Each row is followed by its class.
[ 184  141 -483 -357  327  268  295  -71  225  -40  -14  401 -212  -42
  168  -10  108  235  341  248  146 -157  210  190 -214  174 -174 -419
 -231 -134  -98 -114  200   43  145 -253  134  -45]
W
[ 309  203  233  385 -163  207 -339 -108 -144   91  -93  100 -582  260
  161   94   -5   45  138 -385 -136  -19 -285 -100 -395  204   -9  108
  602   49  -12   61 -243  132 -217   72 -115  214]
S
[-270 -312    2 -268 -206  -37  169  499  151  265  176 -449   26   -3
  146 -280  205  232 -102 -300  152   48 -213  105 -213 -346 -236   42
   69  -52  290  -51  143   62  312   53 -138 -124]
V
[ -66 -133 -241 -476   87   43  -53  642   85  -76   94 -179 -365 -290
  -68 -300  183   -8   -9  -45 -388 -156  307  496 -198 -290 -191  -81
 -151    7 -150  146   30  138  -66  -33  -32 -297]
A
[  -7  200 -352 -393  155  342  121  406   38  136 -134   91 -204  -31
   46 -117    3  388  319   66 -220 -182  210  123 -283   64 -156 -216
 -350  116  -63 -143  114   36  368 -282  -13 -162]
V
[ -87 -169  430  213 -211   37 -176 -272 -103 -380   58  444  149  525
   48  314 -176   80   33 -190  417  372 -175  -23  -63  -15 -280  180
  279   80  119  -78 -425 -201   71   78 -236   74]
Q
[ 109 -149  212  251 -144   43 -175 -246 -184 -409   -7  332   87  165
   96  431  -59 -250 -133   13  -42   16   22  323 -191 -128 -160  458
  -55   -4 -138  -35 -217  -76 -231  144  -84   13]
X
[-270 -200   88  -93  240 -195 -310 -230 -275 -490   62  306  114 -357
 -325  304  319  -23 -229  163 -356 -111   87 -263  114  -76 -146 -195
 -150  201  183   16  206 -122   12   92  382 -104]
Q
[ 316 -149  457  334 -375  169 -176  218 -116  169  -26 -255 -186  235
  226   72   21 -242   12 -336 -104 -307 -113   85 -483 -265   64  109
  488  212 -170  -80 -188  -35 -112  117 -261  216]
S
[  34   19  456  227 -156   92 -240 -129 -202  343  108   25 -285  276
  196  147  104  -36  -97 -451 -326 -144 -220 -308 -504  124  -55   28
  262  173   26  -77 -108  205 -149  166   12  420]
A
[ 245  -44  178  151 -205  240  220 -132  109  464  -49  162  -39   35
  183  170   57  -37 -195   48 -343 -627 -146 -103 -460  274  283 -310
  -90  -25  240 -142  459  239   88  306  141  318]
U
[ 101   65 -160 -396  108  220  199   83   52 -176 -156  532  -40  -10
   91  178   70  183  196  293 -319 -341  254   99 -284  -15 -221 -306
  -81   24   33 -136  321   34  313   12  333   44]
D
[-235 -205  -46 -149  -88   -8 -148  323   61   86  197  -67  -23  307
  110 -202  241  263  -32 -195   93  115 -165  186 -112 -131 -186  -70
 -101  -28   41   63  144  -99  204    8 -311 -294]
R
[  81  283 -350 -312  219  196  207  321  260 -108 -154   25 -108 -142
   38  -67   37  158  392  162   -5  -17  262  147 -290  -31 -285 -228
 -275  -28  -32 -165   16  -51  397 -384  -70 -179]
Q
[ 111 -178  276  180   36   55  -96 -314 -105 -424  215  358  -96  225
   35  329  -89   -1  107 -181  296  188 -158  227  -73   -5 -197  246
  229   55   38  -87 -416    7 -167   92 -190  156]
D
[ 228  -26  434  162 -321  130 -245  221 -341  -25 -260  -52 -254  136
  150  189   74 -259  -57 -484 -283  -53  -72 -147 -688 -233 -182  521
  430  255   39 -106 -285 -109  -55 -114  -29   91]
V
[  45   53 -211 -254  147  226  200 -154  212   11   64  442  -81  -89
    1   31  272  222  210  347 -168  -52   50 -123  -74  166  -73 -576
  -74 -161   16 -164  508  125  291  102  209  -97]
U
[-159  -67   67  315 -588  300 -129 -238   41  106  -84  172  144  470
  -65  427  216  395 -263  129   -2   16 -530 -151  417  260  108 -423
   28  -60  466  -50  755  -24  422  451   18 -308]
Q
[  34 -198  246  107 -155  245  163 -244  257  577  145  281  205  -14
  526  113  220   -7 -455   45 -212 -506 -346 -457 -456  499  154 -514
 -112 -420  142   22  716  237   11  434  272  296]
T
[-424  370  206   28  289 -356  -85   37 -250  284 -195 -353   30  295
   29 -130 -118  502  -56 -262 -301    4  -67  -81 -266 -215  -37  228
 -137  247  509 -212 -230   36  413 -124   48  211]
U
[-352 -217   59 -236   67 -145  -93  433  -24  152  199 -323  -34  -30
   20 -238  233  213 -200 -282 -238 -103  -24  301 -308 -377 -263   24
 -260  133  269   39  -45   82  184   -3 -178 -174]
T
[  72   85 -100  119 -417  441  102   22  313  148  -20  -45   44  224
  126  191   46  104 -115  115  108  107 -378  -30  -10  298  200 -314
  109 -304  164 -184  505  176  343  213  -47 -163]
D
[ 189  -21 -124  389 -391  423   60 -225   71  237  -66 -142   65   71
  -43  187  174   79 -139  265  -73   81 -397  129  607  289  326  -99
 -105 -209  147   50  436  169  -72  398  -43 -304]
T
[-112 -147  365   85 -137  129  226 -298   64  463   64  198    5  -27
  339  212   79   55 -341 -140  -89 -551 -221 -338 -737  225   47 -254
 -272 -102  404 -197  349  224  148  209  130  458]
R
[ 346  -23  181   18 -158  103 -308   27 -181  -72 -147  313 -389  -40
  201  167  139 -514 -150 -176 -475 -351   29 -191 -727  -56  -67   48
  455   59 -236  179   47  124 -411  -12  229  338]
D
[-171  -95  230 -108   -4 -103  124  260 -201  249  129 -445  231 -115
 -113   19  159  236 -238 -147 -522 -315   45  213   45 -333  -37  180
 -312  250  306 -201   57  129  196   47    4  172]
V
[-307 -337   27 -148 -216  -35 -110  174 -149   50  136  -44   27  -84
 -152 -127  509   93 -246  -87 -409   10 -102 -291  -13 -301 -256 -204
  154  161  202  201  385  -58  135  223  188 -220]
G
[  85   64 -230 -323  172  302  199  198  -28  123 -190  144  -83  -17
   73   -2   53  228  188  216 -285 -262  248  291 -204   28 -106 -214
 -462   91   59 -171  108   33  198 -217   27 -104]
V
[  62 -176  -31 -165 -144 -115  -13  270   -8  -67  -36  -57 -235  -84
  -71  -87  244  -95 -153 -142 -243  -29  -26  232 -345 -240 -209   36
  226   37  199  107   14   63    3 -136    9 -141]
D
[  54 -265  320  135 -167  161  190 -156  -26  527  -89  227   80   48
  308  114  205   73 -362  -54 -348 -560 -207 -148 -575  199  196 -376
 -305   24  213 -116  577  116  162  331  188  107]
D
[-228   17  187  -41  138 -155  -32  181 -308  156  -20 -236  263  -68
  -36   69   96  196 -238 -130 -614 -241   27  137  -70 -171   45  328
 -504  227  247  -82   -2   74  140  -47   76   79]
Q
[ 317    1 -161 -222  -91  556  317  280   70  106 -142  136 -206   35
   65  121   86  290  287   74 -210 -251  182  570 -151   13 -105  -72
 -356  105    7 -254   99  115  238  -90 -139 -201]
A
[ 100  202 -308 -488  304  207  -47  178  190 -382 -174  527 -139 -259
  -63   -7  250   57  163  522 -538 -271  341  115  -78  107 -235 -508
  -96 -107  -40   14  410  -53  191  -14  287 -203]
T
[ -44 -428  -35 -273  -99   46  104  478  -81  203  -86 -226  -93  -33
   79 -220  234   55 -129 -255 -268 -104  103  265 -207 -356 -223  155
 -111  122  212  -14  118  -20   88  134  -14 -347]
V
[ 380 -123  156   77 -121  200  -66  300 -232  130  -57 -264 -560 -132
   -5 -105   72 -174  134 -553 -259  -29  102   38 -498 -221  -83  430
  502  258  -62   53 -429   91 -314 -203  -74   99]
U
[  87   28  262   61 -234  304  294 -168  290  516 -152  200  -89 -171
  294  181  130   66 -250 -105 -172 -433 -165 -238 -732  374  111 -434
 -291 -160  348 -190  465  261  297   44   82  159]
W
[   8  221 -115 -390  226  209   -4   30   96   38 -374  566 -131   28
  144  -83  205  281  154  264 -385 -262  174 -136 -290  168 -327 -374
 -265 -109   57 -121  299  -16  320  -60  156 -164]
T
[-334 -170  197 -126  163 -130  -68  340   97  144  -49 -462   57  -24
  244 -233  149  126  -65 -345  -75  -22   52  335 -449 -451 -284  165
 -289   76  190  -84 -238   18  176   57 -269 -121]
G
[ 121 -165   67   21  234  -68 -121 -231 -271 -242 -213  196  216 -175
 -172  240  186 -101 -187  254 -499 -236  264  184  297  -62   22   64
 -248  179   86   73   65  -94 -249   91  242  -28]
D
[ 183  -86  252  145  -36   38 -286 -270 -112 -398   19  428   19  134
  159  285  105 -214 -156  -19   82  102 -200  -95  -49  108  -58   86
  102 -136 -114    8  -35  -94 -213   83   33   10]
R
[  76   -8    9 -420  -98  512  222  289  267  168 -164  261    3   64
  370 -102  267  217  129   78 -108 -256    5  -51 -435  145 -177 -408
 -255 -120  -68 -232  425  -65  423  -85   23 -150]
G
[  -9  -60 -183  284 -416  354  -71 -162   63  177   79 -114   86   96
  -93  147  299  224 -238  131   25  215 -518 -257  576  282  131 -257
   60 -193  186   86  655   62  108  347   92 -302]
T
[ 188    9  255    1 -115  259 -135  359 -214  150  101 -126 -528  -35
   78  -98  196  -99  117 -394 -446 -194    1  109 -541  -72   -2  193
  235  173  -80  -35 -267  192 -137   65 -119  -23]
X
[  23  -76  -33  266 -401  315   38  -99    8  111 -165 -130  117  306
   46  184  162  200 -237  118  -84  160 -446 -233  281  200   70 -150
  273 -144  338 -107  565  -57  261  397  262 -148]
D
[ 244   11 -292 -260  125  475  224  -11  143  207 -186  434 -203  185
  254  -40  128  281  227  166 -164 -265  157  138 -327  161 -103 -421
 -199  -11  -35 -103  310   51  164  -52   99  -56]
U
[-254 -134 -150 -226   77 -193  -10  511  112  103   26 -290 -246  -80
    5 -429   37  120   65 -210   23   20   56  135 -374 -390 -251  -84
   29   90   62  137  -80  -35  196 -151 -250 -189]
W
[ -62 -107   62  259 -790  546 -103   42   70  119  -32   50  157  453
  -51  263   69  205 -246   66  113  238 -505 -362  342  234    1 -216
   70 -150  256  -94  612  -64  407  315 -169 -278]
S
[   6   38  207  214   72  -35 -347 -388  -52 -355  -27  366  195  411
  361  251  -42 -182  -50   52  289  194 -397  -34 -107  152  -78  172
   15 -146 -114  -16  -99 -126 -199  149  -16  258]
G
[ -23  144 -380  250 -190  386   29 -271  181  150  110   30 -236  205
  -85  214  -79  513   79   79  181   89 -298  180  469  292  105 -289
  108 -100  263  100  358  237   84  224 -140  -80]
T
[-282 -405  -89 -104 -150  -28   33  230  -94  186  190  -67 -180  214
 -166 -162  152  357  -94 -233 -195   16  -12  113  -17 -285 -367 -119
  113  207  355  140  127    7  150  198  -90 -107]
W
[  86 -376  104 -257 -153  105  199  469  -42  289  -97 -202 -269 -146
   11 -283  135   -8   -7 -360 -353 -216  206  379 -413 -330 -119  228
  -59  253   62  -17 -187  104   -4  -47 -130 -169]
W
[-368  240  142  -47  246 -193 -186  -66 -193  193   54  -22  -19   87
   60   90   29  479 -156 -258 -369 -223 -140 -107 -403  -19  -72 -163
 -266  331  389 -148  141  187  354   11  246  400]
X
[-271   92  224   72  239 -279  -80  348 -273  165 -190 -541  217  -81
   33  -63   56  298 -206 -317 -536  -62   86  129 -152 -311  -65  624
 -340   77  400 -175  -86  -36  284  114   18  -88]
R
[ 158  -65  197  -75  -97  267  304 -136  207  338  -48  259 -172    3
  404  156 -134 -174 -200  -53  100 -655  -17   33 -899  101  107 -448
 -297  -50  136 -202  140  287   52  -70  -71  386]
D
[ -78   43  113 -230  225   22   44  541 -162  205  -19 -506 -157 -122
 -128 -206  -60  379   86 -357 -575 -239  142  386  -84 -313   33  241
 -248  501  373 -110 -256  180  218  -96  -74  146]
U
[-371  315  -61  -17  462 -430 -271  -70 -449 -116    0 -154  -98  -46
 -439   30  -60  448  -98  -18 -677 -140  107  194  151 -287  -58   16
 -164  512  470   70 -147  206   84   57  294  384]
D
[  78  -25 -183 -329  189  292  282   29  180  -59  -29  419   13  -44
  117   43   17  173  252  305 -100 -204  226  131  -72   81 -125 -306
 -287 -104 -114 -169  263   63  223   55   44  -74]
D
[  60  -54  -89  183 -477  455  121 -255  202  211   25   76    7  139
  -93  266  176  333 -164  138  148   91 -422 -103  447  303  148 -490
   -2 -156  264 -156  684  221  276  398   30 -153]
A
[-451   43  237  -27  -52 -161 -206  255 -292   57   51 -114   51  128
 -181   40    9  485 -233 -317 -534  107 -177 -108   29 -135 -107  224
 -139  213  384  -58  171   82  419  191   60  -84]
D
[ -71  -71 -225  273 -426  256  -18 -168   -1  138   80  -83  -58  179
 -173   96  214  238 -295  275 -208  132 -452  -79  651  248  148 -339
   80 -206  194  188  578  130    2  460  219 -243]
W
[-227  115   38 -116  228 -180  -65  271 -242  148   98 -350 -205  -65
 -127 -182   15  452  -95 -425 -281  -89  -33  156 -279 -301 -135    2
 -224  474  302   -1 -228  102  220 -339   -6  211]
W
[ 157 -217   59  223 -739  683  302  214  228  547 -137 -576  -46  319
  100   71   81  277   47 -278  265  361 -412  -71  235  234  121  141
  239 -136  376 -276  252   41  342  105 -209 -327]
U
[  11  103 -452 -275  317  273   55   53 -128  -45   28  360 -332 -207
 -141  -99  143  205  222  381 -481 -303  353  -15  -52  158 -170 -434
 -295  125 -147  143  278  -10  -50  -56  269  -12]
X
[ 144  272 -285 -455  159  178  124  291  188 -139  -61  247 -210 -159
  -74 -106   77   50  330  210 -157 -139  351  264 -188  -39 -282 -162
 -263  -12 -136  -61    3   23  175 -390 -134 -122]
T
[  35  -74  -21 -152  274   19 -171 -276 -192 -394 -120  480 -125 -299
   80  332  291 -282 -209  204 -409 -299   78 -111 -271   83  -15  -49
  -35  -63  194  111  202   58 -253   98  473  -25]
D
[  38  -33  174  241   29   21 -360 -449 -193 -447   11  529  -16  224
   30  321  -70   33   46   86  235  135 -188   -8   34   65 -151  -27
   92  126  -44  116 -154 -141 -196   33   -9  245]
S
[ 293  120  167   77  -96  216 -171  372 -194  115 -183 -213 -501  103
   33   32  -87 -145  185 -381 -443 -221  239  140 -529 -124  -67  179
  250  404 -181  -74 -385   11 -102 -148  -94   82]
A
[ -25   14  278  173 -296  213   75 -164   26  332  -59  171  101   88
  162  284  132   53 -368  174 -424 -400 -267 -246 -144  333  167 -433
 -335  -84  252  -98  607   92  208  303  160   35]
V
[-219 -306  107 -310  -71  -58 -184  604  -64   64  -76 -194  132   -1
   13 -155  266  -24 -236   -2 -484 -247  139  342 -117 -330  -73  124
 -276  -32   34  -71  258  -14  147  269 -114 -378]
A
[-308  266   60   96  117 -126   45   88 -261  193 -123 -282 -110  -44
 -180   10 -184  470  -65 -332 -498   20  -23  115  -71  -90  -46  531
 -220  202  542 -101 -170  208  247   67  -22   87]
G
[ -18  -34   77  352 -560  489  -48 -145   -9  220 -101  -16   -5  274
   18  304   27  141 -212  103 -185   28 -311   19  210  218  103   53
 -140 -203  184  -96  404  152   84  437 -103 -144]
S
[-368 -132  -50 -238  -84  -63 -131  367   46   44  126 -173 -239   55
 -116 -212  372  243  -73 -174 -239  157  -56  257    9 -258 -281 -116
 -213    9  267  102  137   70  239  139 -172 -542]
W
[-196 -271  -23  -38  193  -70 -253 -320 -184 -401  131  346  281 -294
 -166  393  363  123 -339  346 -419 -225   -5   17  250   30  -74 -349
 -256  141  206  160  354  -14  -57  213  481   -4]
X
[  21  -43 -279  319 -449  415   74 -280  -18   -3  -35   59 -206  254
 -137  321    2  335  -94  121   98  283 -392  -29  390  255   49 -195
  293  -63  415  -20  455   89  166  323  158 -205]
X
[-315   34  332   83   54 -171 -310  -25 -367   89 -100   32  223   64
 -156  115  299  365 -264  -99 -838 -125 -127 -107  190  -31   10  135
 -288  351  396   -2  271    8  256  357  200  -69]
X
[  12   87 -160 -249  268  316  141  107    6  216 -172  253 -223  164
  192 -181  -51  335  333   63  -84 -246  186   81 -284   48 -164 -269
 -342  120  -81  -70  -14   19  161 -140 -135   20]
D
[-165   20    9  -73  291  -28 -270 -316 -244 -357  -88  451  -31 -247
 -206  350  206  172 -255  209 -649 -163  110  -27  149  206  -83  -27
 -203   14  247    1  244  108  -79  375  537  -33]
A
[  -5  -46   49  172    2   26  -50 -404  -35 -497  306  325   97  152
  -38  270   -4  -63   28  159  487  422 -220    3  329   36 -150  124
  106 -267 -105   30 -143  -67 -183  -14 -222  -17]
D
[-207 -177  -52   84  342  -86 -106 -316 -329 -258   63   -3   43 -402
 -174  145  197  -89 -232  225 -450  -97   26 -151   95   19   74  -29
  -40  130  272  140   -1   25 -286  291  565   92]
G
[ 207 -451  241  144 -278  171 -215 -287 -195 -302   10  562   -2  342
  139  377   70 -171 -109  -85  270  -70 -148   -1 -255 -143 -227  153
  301   21  -79   -4  -17 -134 -242  143  -41  135]
U
[  35  -16   32  281 -556  559  -51 -142  101  245   38   10  -26  377
  139  249  169  211 -181   21  173  -14 -495  -13  128  206  176 -263
   22 -126   99  -43  461  133  122  284 -219  -84]
A
